Below is a small trained network, with its code and all its weights. Each question gives an input and a target symbol and asks what happens when units are switched off, that is, made to give their printed mean instead of their output.

import numpy as np


def w(rows, s, z=0):
    codes = np.array(rows[::2]) - 128.0
    scale = np.full(codes.shape[1], s)
    scale[-1] = z or s
    return codes * scale


def norm(h):
    return h / np.sqrt((h * h).mean(-1, keepdims=True) + 1e-5)


def f(y):
    return y / 2 * (1 + np.tanh(0.7978845608 * (y + 0.044715 * y**3)))


def softmax(a):
    e = np.exp(a - a.max(-1, keepdims=True))
    return e / e.sum(-1, keepdims=True)


def log_softmax(a):
    a = a - a.max(-1, keepdims=True)
    return a - np.log(np.exp(a).sum(-1, keepdims=True))


def net(x, mask):
    ids = ['βγδεζθλμξπστ'.index(c) for c in x.split()]
    T = len(ids)
    res = E[ids] + P[:T]
    u = 0
    for l in range(2):
        q, k, v = (norm(res) @ M[l].T for M in (Q, K, V))
        z = softmax(np.where(np.tri(T) > 0, q @ k.T / 3**0.5, -1e9)) @ v
        res = res + np.where(mask[u], z, O[l][:, -1]) @ O[l][:, :-1]
        u += 1
        y = f(norm(res) @ A[l][:, :-1].T + A[l][:, -1])
        res = res + np.where(mask[u : u + 16], y, B[l][:, -1]) @ B[l][:, :-1]
        u += 16
    return log_softmax(norm(res)[-1] @ U[:, :-1].T + U[:, -1])


Q, K, V, O, A, B = {}, {}, {}, {}, {}, {}
E = w([
[125,146,155],'β',
[85,167,35],'γ',
[57,147,104],'δ',
[66,142,124],'ε',
[96,121,192],'ζ',
[156,135,162],'θ',
[87,168,36],'λ',
[144,117,126],'μ',
[65,118,157],'ξ',
[48,59,119],'π',
[173,144,135],'σ',
[206,1,153],'τ',
],0.0017)
P = w([
[199,254,99],'0',
[96,76,148],'1',
[87,57,126],'2',
[91,58,151],'3',
[87,60,143],'4',
[82,59,132],'5',
[85,55,132],'6',
[88,59,131],'7',
[89,65,124],'8',
[87,59,112],'9',
[81,68,111],'10',
[77,71,117],'11',
],0.00061)
Q[0] = w([
[253,150,124],'L0H1',
[187,151,114],'L0H1',
[191,164,118],'L0H1',
],0.0027)
K[0] = w([
[253,149,107],'L0H1',
[209,188,109],'L0H1',
[187,175,115],'L0H1',
],0.002)
V[0] = w([
[233,36,118],'L0H1',
[114,198,148],'L0H1',
[255,206,88],'L0H1',
],0.00093)
O[0] = w([
[99,95,251,104],'L0H1',
[118,93,50,107],'L0H1',
[34,44,116,3],'L0H1',
],0.0012,0.00075)
A[0] = w([
[128,128,128,128],'L0N1',
[93,116,60,171],'L0N2',
[131,169,232,125],'L0N3',
[128,128,128,128],'L0N4',
[144,10,141,115],'L0N5',
[53,190,46,70],'L0N6',
[132,252,45,192],'L0N7',
[53,157,89,1],'L0N8',
[140,51,93,88],'L0N9',
[91,142,174,25],'L0N10',
[125,135,79,182],'L0N11',
[121,27,239,159],'L0N12',
[128,128,128,128],'L0N13',
[79,228,23,112],'L0N14',
[122,129,133,113],'L0N15',
[189,159,229,231],'L0N16',
],0.0015,0.00063)
B[0] = w([
[128,128,128,128],'L0N1',
[138,112,210,160],'L0N2',
[98,99,2,139],'L0N3',
[128,128,128,128],'L0N4',
[57,234,113,192],'L0N5',
[207,99,233,109],'L0N6',
[100,61,240,91],'L0N7',
[225,136,185,98],'L0N8',
[124,184,183,141],'L0N9',
[202,152,75,108],'L0N10',
[124,112,185,139],'L0N11',
[68,188,31,254],'L0N12',
[128,128,128,128],'L0N13',
[166,80,237,95],'L0N14',
[135,132,126,125],'L0N15',
[45,80,22,172],'L0N16',
],0.001,0.00073)
Q[1] = w([
[68,3,246],'L1H1',
[152,90,255],'L1H1',
[167,122,195],'L1H1',
],0.0088)
K[1] = w([
[147,40,60],'L1H1',
[43,2,89],'L1H1',
[43,80,129],'L1H1',
],0.0078)
V[1] = w([
[199,84,54],'L1H1',
[214,149,163],'L1H1',
[162,5,173],'L1H1',
],0.0027)
O[1] = w([
[252,84,129,92],'L1H1',
[131,46,164,9],'L1H1',
[136,35,52,65],'L1H1',
],0.0029,0.0011)
A[1] = w([
[107,62,165,53],'L1N1',
[119,125,127,109],'L1N2',
[93,130,143,143],'L1N3',
[126,120,95,162],'L1N4',
[130,135,149,163],'L1N5',
[131,124,113,159],'L1N6',
[176,178,94,121],'L1N7',
[160,141,114,100],'L1N8',
[109,121,126,75],'L1N9',
[104,123,143,134],'L1N10',
[109,3,188,94],'L1N11',
[118,156,171,191],'L1N12',
[96,123,131,101],'L1N13',
[141,148,42,152],'L1N14',
[210,135,174,7],'L1N15',
[183,171,112,74],'L1N16',
],0.004,0.0016)
B[1] = w([
[124,213,163,101],'L1N1',
[125,118,141,128],'L1N2',
[156,94,166,219],'L1N3',
[135,98,119,171],'L1N4',
[151,134,120,155],'L1N5',
[133,116,120,153],'L1N6',
[103,208,73,88],'L1N7',
[87,162,97,66],'L1N8',
[110,105,168,117],'L1N9',
[150,109,164,179],'L1N10',
[195,254,130,174],'L1N11',
[197,132,117,223],'L1N12',
[133,99,166,169],'L1N13',
[113,128,34,168],'L1N14',
[16,146,126,2],'L1N15',
[66,209,94,44],'L1N16',
],0.0023,0.00092)
U = w([
[181,51,228,80],'β',
[143,179,113,65],'γ',
[89,168,153,28],'δ',
[65,135,190,92],'ε',
[75,187,143,46],'ζ',
[175,156,164,81],'θ',
[134,179,124,132],'λ',
[241,58,59,147],'μ',
[35,18,103,203],'ξ',
[106,177,8,250],'π',
[217,175,162,227],'σ',
[138,124,69,20],'τ',
],0.011,0.0022)

Each question gives the input, a string of symbols that net reads in full, and the target symbol t.
The units are the heads (3 rows each of Q, K, V and O) and the neurons (one row each of A and B). Each row of codes is followed by its name. A weight is (code - 128) times the scale printed after its matrix; where a second scale follows, it is the last column's (O, A, B and U).
mask holds one flag per unit, layer by layer, with each layer's heads first. A switched-off unit (its flag False) gives its mean, the last column of its rows in O or B, instead of its output. The means were averaged over made-up inputs and are rounded, as every weight is.
A unit's drop is (log p(t) with every unit on - log p(t) with that unit switched off) / (log p(t) with every unit on - log p(t) with every unit switched off).
The circuit of an input: a set's keep is (log p(t) with only the set's units on - log p(t) with every unit switched off) / (log p(t) with every unit on - log p(t) with every unit switched off). Starting from the 12 units with the biggest drops (on a tie, the unit counted first), units are removed one at a time, each time the one whose removal leaves the highest keep (on an exact tie, the one counted first), for as long as the keep stays at least 0.8.
units of the circuit, in order: the units of the circuit, biggest drop first
k most important neurons: the k neurons with the biggest drops, biggest first
k most important neurons of layer l: the k neurons of layer l with the biggest drops, biggest first
drop of u: that unit's drop, to one decimal
input ξ π ζ π θ π π σ ξ π γ ζ, target ξ: units of the circuit, in order -> (L1N11, L1H1)
input μ σ σ ζ π τ ξ β β, target μ: units of the circuit, in order -> (L1H1)
input ζ θ ε σ ζ ξ ζ τ ζ τ π, target μ: units of the circuit, in order -> (L1H1, L1N11)
input γ ξ π ε, target ξ: 4 most important neurons -> (L1N11, L0N6, L0N14, L0N12)
input β σ σ π λ ξ π μ θ π π ζ, target ξ: 2 most important neurons -> (L1N11, L1N1)
input ξ ζ μ σ θ π π γ, target ξ: 3 most important neurons of layer 0 -> (L0N7, L0N14, L0N12)
input ξ σ ζ θ μ, target ξ: 3 most important neurons -> (L0N7, L0N14, L0N12)
input σ π σ ε ε ζ ζ μ θ π λ, target σ: 2 most important neurons -> (L0N7, L1N11)
input π ζ ξ π μ ζ ξ π ε, target ξ: 2 most important neurons -> (L1N11, L1N1)
input γ ξ π ξ ζ λ σ π δ, target β: 2 most important neurons of layer 0 -> (L0N12, L0N5)
input π σ γ β σ γ δ τ γ π π δ, target ξ: 2 most important neurons -> (L1N11, L0N16)
input β μ θ π β σ, target β: 3 most important neurons of layer 0 -> (L0N12, L0N5, L0N7)
input μ ζ π σ ζ θ σ λ, target μ: 2 most important neurons of layer 0 -> (L0N5, L0N12)
input ξ π λ π π θ μ π ζ σ θ, target ξ: most important neuron -> (L0N7)
input β ξ π ζ ζ π τ σ β, target β: 2 most important neurons of layer 0 -> (L0N5, L0N12)
input ξ π ε τ θ ξ θ μ σ ξ β, target ξ: drop of L0H1 -> 0.1
input ζ ξ ζ σ π, target β: drop of L1N11 -> 0.2
input ξ π ε π θ σ σ σ π π σ, target ξ: drop of L0N14 -> 0.3
input π δ ζ δ σ μ σ π ε, target β: drop of L1N11 -> 0.1
input ξ τ ξ, target μ: most important neuron -> (L1N11)
